Below is a small trained network, with its code and all its weights. Each question gives an input and a class and asks what happens when units are switched off, that is, made to give their printed mean instead of their output.

import numpy as np


def w(rows, s, z=0):
    codes = np.array(rows[::2]) - 128.0
    scale = np.full(codes.shape[1], s)
    scale[-1] = z or s
    return codes * scale


def f(y):
    return y / 2 * (1 + np.tanh(0.7978845608 * (y + 0.044715 * y**3)))


def log_softmax(a):
    a = a - a.max(-1, keepdims=True)
    return a - np.log(np.exp(a).sum(-1, keepdims=True))


def net(x, mask):
    res = np.array(x, float).reshape(1, 8) / 4 @ E
    y = f(res @ A[0][:, :-1].T + A[0][:, -1])
    res = res + np.where(mask, y, B[0][:, -1]) @ B[0][:, :-1]
    return log_softmax(res[-1] @ U[:, :-1].T + U[:, -1])


A, B = {}, {}
E = w([
[165,150,147,11,107,150,151,160,63,56,111],'x0',
[130,140,106,144,135,113,110,141,123,96,119],'x1',
[101,138,113,111,142,108,127,143,142,125,127],'x2',
[138,134,137,142,133,109,118,146,120,119,120],'x3',
[147,149,155,90,82,131,27,113,169,139,75],'x4',
[80,63,77,129,34,126,124,179,90,169,101],'x5',
[122,158,117,122,124,112,139,152,146,127,126],'x6',
[134,95,135,130,99,158,139,106,143,117,171],'x7',
],0.013)
A[0] = w([
[143,160,147,75,61,119,2,106,174,130,111,34],'neuron 1',
[162,177,172,120,141,96,155,83,121,156,133,88],'neuron 2',
[111,131,75,184,141,158,120,108,170,123,142,169],'neuron 3',
[104,81,105,93,68,131,98,185,117,153,155,19],'neuron 4',
[135,135,121,107,126,113,129,112,145,135,158,29],'neuron 5',
[155,109,126,123,146,135,137,185,151,89,115,90],'neuron 6',
[164,128,123,90,100,137,93,123,192,146,130,40],'neuron 7',
[156,144,135,136,156,149,129,125,135,113,128,33],'neuron 8',
[96,102,113,240,136,80,115,98,207,200,139,158],'neuron 9',
[141,141,161,41,94,151,165,171,50,64,133,125],'neuron 10',
[171,189,145,110,205,138,153,63,161,111,157,104],'neuron 11',
[103,192,118,95,141,110,147,114,145,130,148,107],'neuron 12',
[90,110,127,152,93,110,110,136,94,96,123,5],'neuron 13',
[112,96,87,131,54,112,137,179,50,202,104,111],'neuron 14',
[105,120,114,147,141,96,225,126,62,116,159,67],'neuron 15',
[150,104,116,30,132,113,139,133,95,77,126,146],'neuron 16',
[109,100,83,124,32,98,150,156,70,145,113,79],'neuron 17',
[159,141,186,116,196,94,144,87,128,64,158,40],'neuron 18',
[115,126,105,168,154,111,213,127,55,117,156,78],'neuron 19',
[96,115,141,145,162,133,214,153,76,95,148,44],'neuron 20',
[143,133,85,147,145,107,196,120,105,121,149,28],'neuron 21',
[155,131,160,63,90,131,113,146,96,58,139,138],'neuron 22',
[142,147,139,59,142,179,175,158,80,94,126,89],'neuron 23',
[182,166,189,98,213,126,134,84,202,75,143,135],'neuron 24',
],0.0098,0.0022)
B[0] = w([
[151,102,227,81,81,36,246,16,206,102,30,215],'neuron 1',
[139,140,104,84,68,156,99,174,137,145,134,160],'neuron 2',
[142,170,112,131,159,90,203,118,103,157,165,176],'neuron 3',
[132,77,105,114,114,125,76,172,147,105,141,181],'neuron 4',
[94,128,150,143,116,103,110,154,136,122,134,127],'neuron 5',
[102,97,107,144,70,135,147,132,102,160,129,140],'neuron 6',
[136,123,185,115,112,126,133,128,126,143,95,159],'neuron 7',
[129,114,147,107,129,111,112,153,143,124,166,144],'neuron 8',
[79,233,111,193,159,125,118,119,63,219,169,250],'neuron 9',
[101,213,93,255,175,135,95,81,84,205,183,225],'neuron 10',
[132,93,97,75,143,202,52,174,150,67,163,217],'neuron 11',
[131,151,139,108,97,197,134,128,105,150,136,148],'neuron 12',
[173,133,135,141,84,135,143,151,115,83,158,143],'neuron 13',
[165,115,91,73,103,222,56,197,128,79,146,211],'neuron 14',
[122,109,200,123,65,111,175,73,139,91,54,185],'neuron 15',
[115,193,129,197,211,88,163,99,82,145,157,198],'neuron 16',
[137,77,95,78,174,218,56,173,164,78,169,200],'neuron 17',
[122,90,82,134,120,155,97,188,155,91,110,203],'neuron 18',
[168,133,198,68,66,95,185,96,200,96,53,186],'neuron 19',
[157,96,165,77,110,58,186,89,161,129,104,181],'neuron 20',
[135,103,149,85,129,88,117,79,178,149,67,161],'neuron 21',
[120,161,121,159,145,121,147,134,84,190,90,201],'neuron 22',
[117,162,145,206,158,137,171,111,108,160,147,196],'neuron 23',
[111,106,81,78,155,169,72,185,126,92,126,236],'neuron 24',
],0.008,0.016)
U = w([
[99,226,111,240,214,124,140,89,48,253,211,252],'0',
[121,77,89,33,158,226,46,238,119,30,184,91],'1',
[129,106,237,43,85,36,225,18,170,91,18,26],'2',
],0.0078,0.0017)

Each question gives the input, the list of numbers given to net, and the class t.
The units are the neurons (one row each of A and B). Each row of codes is followed by its name. A weight is (code - 128) times the scale printed after its matrix; where a second scale follows, it is the last column's (A, B and U).
mask holds one flag per neuron, in row order. A switched-off neuron (its flag False) gives its mean, the last column of its row in B, instead of its output. The means were averaged over made-up inputs and are rounded, as every weight is.
A unit's drop is (log p(t) with every unit on - log p(t) with that unit switched off) / (log p(t) with every unit on - log p(t) with every unit switched off).
The circuit of an input: a set's keep is (log p(t) with only the set's units on - log p(t) with every unit switched off) / (log p(t) with every unit on - log p(t) with every unit switched off). Starting from the 12 units with the biggest drops (on a tie, the unit counted first), units are removed one at a time, each time the one whose removal leaves the highest keep (on an exact tie, the one counted first), for as long as the keep stays at least 0.8.
circuit, biggest first: the units of the circuit, biggest drop first
top k neurons: the k neurons with the biggest drops, biggest first
drop when u is switched off: that unit's drop, to one decimal
input [-5,-7,-4,5,-3,6,6,-2], class 1: circuit, biggest first : [neuron 14]
input [-2,-5,-8,-8,4,-4,-3,0], class 1: top 4 neurons : [neuron 11; neuron 24; neuron 19; neuron 15]
input [6,5,6,0,-8,6,7,-4], class 2: top 4 neurons : [neuron 19; neuron 15; neuron 20; neuron 9]
input [5,8,7,8,-5,-2,-5,-4], class 0: top 3 neurons : [neuron 10; neuron 1; neuron 16]
input [2,0,-2,-7,5,-4,-6,1], class 2: top 3 neurons : [neuron 1; neuron 14; neuron 17]
input [3,-8,-5,5,6,-6,2,-8], class 1: top 3 neurons : [neuron 24; neuron 11; neuron 19]
input [-1,5,0,-6,7,-6,-2,-7], class 2: top 2 neurons : [neuron 1; neuron 14]
input [-4,-1,5,2,5,-5,3,-3], class 1: top 3 neurons : [neuron 24; neuron 10; neuron 11]
input [1,-4,2,2,-2,-2,-6,4], class 1: top 2 neurons : [neuron 1; neuron 9]
input [-1,6,7,-8,2,0,8,-7], class 2: top 3 neurons : [neuron 10; neuron 9; neuron 16]
input [3,5,-2,-3,3,-3,8,-7], class 0: top 4 neurons : [neuron 14; neuron 17; neuron 19; neuron 15]
input [5,-4,-7,-8,2,-5,-7,-4], class 0: top 4 neurons : [neuron 10; neuron 23; neuron 16; neuron 14]
input [5,2,7,2,7,6,-4,-6], class 2: drop when neuron 11 is switched off : 0.3
input [-2,3,0,7,-7,1,-6,8], class 2: drop when neuron 23 is switched off : 0.0
input [4,5,3,-4,-4,-3,4,7], class 0: drop when neuron 16 is switched off : 0.1
input [-4,0,-1,5,6,3,-8,2], class 2: circuit, biggest first : [neuron 1]
